Below is a small trained network, with its code and all its weights. Each question gives an input and a target symbol and asks what happens when units are switched off, that is, made to give their printed mean instead of their output.

import numpy as np


def w(rows, s, z=0):
    codes = np.array(rows[::2]) - 128.0
    scale = np.full(codes.shape[1], s)
    scale[-1] = z or s
    return codes * scale


def f(y):
    return np.maximum(y, 0)


def softmax(a):
    e = np.exp(a - a.max(-1, keepdims=True))
    return e / e.sum(-1, keepdims=True)


def log_softmax(a):
    a = a - a.max(-1, keepdims=True)
    return a - np.log(np.exp(a).sum(-1, keepdims=True))


def net(x, mask):
    ids = ['ΔΞΠαγεζηλμστφψ'.index(c) for c in x.split()]
    T = len(ids)
    res = E[ids] + P[:T]
    u = 0
    for l in range(2):
        r = res
        for j in range(3):
            rows = slice(3 * j, 3 * j + 3)
            q, k, v = (r @ M[l][rows].T for M in (Q, K, V))
            z = softmax(np.where(np.tri(T) > 0, q @ k.T / 3**0.5, -1e9)) @ v
            o = O[l][rows]
            res = res + np.where(mask[u + j], z, o[:, -1]) @ o[:, :-1]
        u += 3
        y = f(res @ A[l][:, :-1].T + A[l][:, -1])
        res = res + np.where(mask[u : u + 12], y, B[l][:, -1]) @ B[l][:, :-1]
        u += 12
    return log_softmax(res[-1] @ U[:, :-1].T + U[:, -1])


Q, K, V, O, A, B = {}, {}, {}, {}, {}, {}
E = w([
[202,162,86,78],'Δ',
[90,163,170,142],'Ξ',
[11,135,208,167],'Π',
[204,182,132,132],'α',
[109,230,143,81],'γ',
[62,146,161,223],'ε',
[91,187,84,43],'ζ',
[126,85,173,137],'η',
[86,56,84,106],'λ',
[139,95,45,70],'μ',
[68,168,91,93],'σ',
[55,40,68,161],'τ',
[145,32,155,229],'φ',
[152,2,82,197],'ψ',
],0.0094)
P = w([
[160,118,177,101],'0',
[82,171,11,219],'1',
[113,114,141,95],'2',
[75,172,19,216],'3',
[121,117,150,93],'4',
[87,174,24,221],'5',
[122,120,150,93],'6',
],0.011)
Q[0] = w([
[155,156,6,231],'0.h0',
[92,83,174,40],'0.h0',
[147,185,2,209],'0.h0',
[157,207,144,98],'0.h1',
[123,193,155,175],'0.h1',
[161,60,170,102],'0.h1',
[83,97,30,217],'0.h2',
[118,203,201,44],'0.h2',
[91,160,72,6],'0.h2',
],0.0056)
K[0] = w([
[194,16,255,4],'0.h0',
[55,123,56,181],'0.h0',
[153,94,209,64],'0.h0',
[82,173,89,110],'0.h1',
[122,187,99,203],'0.h1',
[83,52,135,107],'0.h1',
[81,104,9,218],'0.h2',
[116,135,169,75],'0.h2',
[170,244,47,24],'0.h2',
],0.0059)
V[0] = w([
[212,93,221,129],'0.h0',
[155,70,177,50],'0.h0',
[92,204,35,185],'0.h0',
[97,131,16,188],'0.h1',
[155,85,180,65],'0.h1',
[201,116,223,72],'0.h1',
[125,92,128,252],'0.h2',
[78,141,103,224],'0.h2',
[85,204,117,127],'0.h2',
],0.0045)
O[0] = w([
[213,162,112,229,74],'0.h0',
[164,125,39,195,111],'0.h0',
[59,124,211,24,163],'0.h0',
[40,93,4,130,247],'0.h1',
[217,141,156,116,56],'0.h1',
[245,139,248,104,3],'0.h1',
[102,61,150,231,200],'0.h2',
[65,88,109,225,251],'0.h2',
[69,192,121,154,178],'0.h2',
],0.0036,0.0022)
A[0] = w([
[174,77,64,184,79],'0.n0',
[97,110,152,204,129],'0.n1',
[254,58,207,162,205],'0.n2',
[83,64,86,145,30],'0.n3',
[170,78,59,185,83],'0.n4',
[161,152,162,72,226],'0.n5',
[131,245,165,55,79],'0.n6',
[159,234,228,89,205],'0.n7',
[90,87,220,172,3],'0.n8',
[81,128,165,211,99],'0.n9',
[65,31,170,58,204],'0.n10',
[176,121,88,27,161],'0.n11',
],0.0075,0.0038)
B[0] = w([
[93,164,137,108,217],'0.n0',
[134,137,97,89,206],'0.n1',
[163,113,83,209,172],'0.n2',
[159,168,157,144,203],'0.n3',
[94,169,131,114,229],'0.n4',
[154,117,147,121,193],'0.n5',
[111,212,107,108,166],'0.n6',
[146,180,195,154,191],'0.n7',
[200,147,100,7,140],'0.n8',
[165,132,96,76,198],'0.n9',
[90,101,160,111,254],'0.n10',
[173,105,97,71,189],'0.n11',
],0.012,0.0053)
Q[1] = w([
[121,170,222,145],'1.h0',
[164,248,15,148],'1.h0',
[147,174,132,1],'1.h0',
[96,140,73,92],'1.h1',
[90,84,163,64],'1.h1',
[161,56,125,136],'1.h1',
[126,161,17,145],'1.h2',
[191,67,238,98],'1.h2',
[209,188,133,133],'1.h2',
],0.007)
K[1] = w([
[47,181,231,138],'1.h0',
[223,169,131,129],'1.h0',
[162,108,180,28],'1.h0',
[42,108,88,129],'1.h1',
[81,81,186,84],'1.h1',
[175,66,139,151],'1.h1',
[254,114,147,153],'1.h2',
[44,139,82,101],'1.h2',
[172,172,115,155],'1.h2',
],0.0085)
V[1] = w([
[212,159,212,85],'1.h0',
[124,186,88,71],'1.h0',
[2,199,83,158],'1.h0',
[39,129,118,160],'1.h1',
[129,204,180,135],'1.h1',
[82,182,102,130],'1.h1',
[130,77,242,169],'1.h2',
[163,29,125,70],'1.h2',
[199,147,157,200],'1.h2',
],0.0074)
O[1] = w([
[215,32,178,86,253],'1.h0',
[221,131,104,170,153],'1.h0',
[121,250,30,141,37],'1.h0',
[217,53,199,156,178],'1.h1',
[51,132,183,148,148],'1.h1',
[155,156,193,135,211],'1.h1',
[42,143,76,35,103],'1.h2',
[1,48,141,158,86],'1.h2',
[131,154,188,74,191],'1.h2',
],0.0061,0.0077)
A[1] = w([
[210,94,124,178,50],'1.n0',
[88,121,76,245,254],'1.n1',
[149,157,23,135,113],'1.n2',
[149,207,204,190,193],'1.n3',
[99,60,111,229,238],'1.n4',
[1,179,178,97,243],'1.n5',
[182,146,109,195,205],'1.n6',
[169,144,125,6,96],'1.n7',
[78,106,221,139,88],'1.n8',
[173,141,54,143,184],'1.n9',
[168,144,131,6,98],'1.n10',
[122,74,179,94,86],'1.n11',
],0.0085,0.0038)
B[1] = w([
[172,249,150,190,166],'1.n0',
[124,104,17,163,179],'1.n1',
[205,43,118,119,152],'1.n2',
[28,112,172,249,204],'1.n3',
[3,136,44,149,178],'1.n4',
[125,200,216,108,211],'1.n5',
[203,70,163,191,161],'1.n6',
[116,157,50,108,249],'1.n7',
[166,67,206,87,188],'1.n8',
[185,73,158,124,156],'1.n9',
[106,164,18,97,254],'1.n10',
[125,66,99,114,209],'1.n11',
],0.0079,0.0091)
U = w([
[115,131,176,42,118],'Δ',
[209,29,205,102,104],'Ξ',
[91,251,134,181,116],'Π',
[238,168,109,106,109],'α',
[105,225,46,60,55],'γ',
[201,132,191,201,122],'ε',
[10,164,69,142,86],'ζ',
[119,162,128,106,225],'η',
[159,51,49,47,102],'λ',
[57,21,160,155,139],'μ',
[116,133,43,199,66],'σ',
[187,74,124,185,159],'τ',
[101,134,255,157,140],'φ',
[129,136,138,138,254],'ψ',
],0.0077,0.0063)

Each question gives the input, a string of symbols that net reads in full, and the target symbol t.
The units are the heads (3 rows each of Q, K, V and O) and the neurons (one row each of A and B). Each row of codes is followed by its name. A weight is (code - 128) times the scale printed after its matrix; where a second scale follows, it is the last column's (O, A, B and U).
mask holds one flag per unit, layer by layer, with each layer's heads first. A switched-off unit (its flag False) gives its mean, the last column of its rows in O or B, instead of its output. The means were averaged over made-up inputs and are rounded, as every weight is.
A unit's drop is (log p(t) with every unit on - log p(t) with that unit switched off) / (log p(t) with every unit on - log p(t) with every unit switched off).
The circuit of an input: a set's keep is (log p(t) with only the set's units on - log p(t) with every unit switched off) / (log p(t) with every unit on - log p(t) with every unit switched off). Starting from the 12 units with the biggest drops (on a tie, the unit counted first), units are removed one at a time, each time the one whose removal leaves the highest keep (on an exact tie, the one counted first), for as long as the keep stays at least 0.8.
units of the circuit, in order: the units of the circuit, biggest drop first
unit that matters most: the unit with the biggest drop
k most important neurons: the k neurons with the biggest drops, biggest first
k most important neurons of layer l: the k neurons of layer l with the biggest drops, biggest first
heads that matter: for each layer, one digit per head in row order, 1 if its drop is at least 0.15 and else 0, layers parted by /
input α μ Ξ Ξ ψ μ, target λ: heads that matter	011 / 101
input Ξ φ μ, target λ: unit that matters most	0.n11
input Ξ η ψ μ ζ ψ, target γ: heads that matter	010 / 001
input α Ξ α, target ε: heads that matter	100 / 001
input τ λ η λ, target σ: units of the circuit, in order	[1.h0, 1.n1, 0.h0, 1.n6]
input λ σ μ Ξ γ Π Δ, target α: heads that matter	001 / 101
input γ μ γ Ξ, target α: heads that matter	011 / 101
input η λ Ξ γ Δ Ξ, target Δ: 3 most important neurons of layer 0	[0.n2, 0.n7, 0.n9]
input Ξ μ Ξ Δ ζ σ, target γ: units of the circuit, in order	[1.h2, 0.h1, 0.n7, 1.h0]
input Π Δ Ξ ε μ μ τ, target ζ: 2 most important neurons of layer 0	[0.n10, 0.n7]
input φ Δ λ, target μ: heads that matter	100 / 001
input ψ τ η σ ψ ε ζ, target γ: 4 most important neurons	[0.n11, 0.n6, 1.n10, 0.n3]
input μ μ ψ ε, target μ: 3 most important neurons of layer 0	[0.n11, 0.n4, 0.n0]
input η μ η γ, target Δ: unit that matters most	0.h1
input λ μ Ξ λ Δ ψ, target ζ: units of the circuit, in order	[1.n4, 1.h0]
input η φ μ η, target Δ: heads that matter	010 / 101
input Ξ λ Δ λ μ μ, target γ: 2 most important neurons of layer 0	[0.n7, 0.n2]
input γ Ξ λ γ, target α: 2 most important neurons of layer 0	[0.n7, 0.n6]
input μ ψ η Ξ, target μ: 3 most important neurons of layer 0	[0.n11, 0.n4, 0.n0]
input μ γ σ ζ Π η, target μ: 3 most important neurons	[0.n11, 0.n2, 1.n4]
input Ξ μ η Ξ φ, target τ: unit that matters most	0.n2
input λ Π Π σ, target ζ: 2 most important neurons of layer 1	[1.n4, 1.n1]
input ψ μ μ Π ζ φ α, target ε: heads that matter	000 / 001
input τ σ ζ η λ γ, target σ: heads that matter	000 / 101
input Δ ψ Ξ ε σ λ, target Ξ: 2 most important neurons of layer 0	[0.n11, 0.n7]
input ζ Ξ ψ ε λ, target μ: 3 most important neurons	[0.n10, 0.n9, 0.n7]
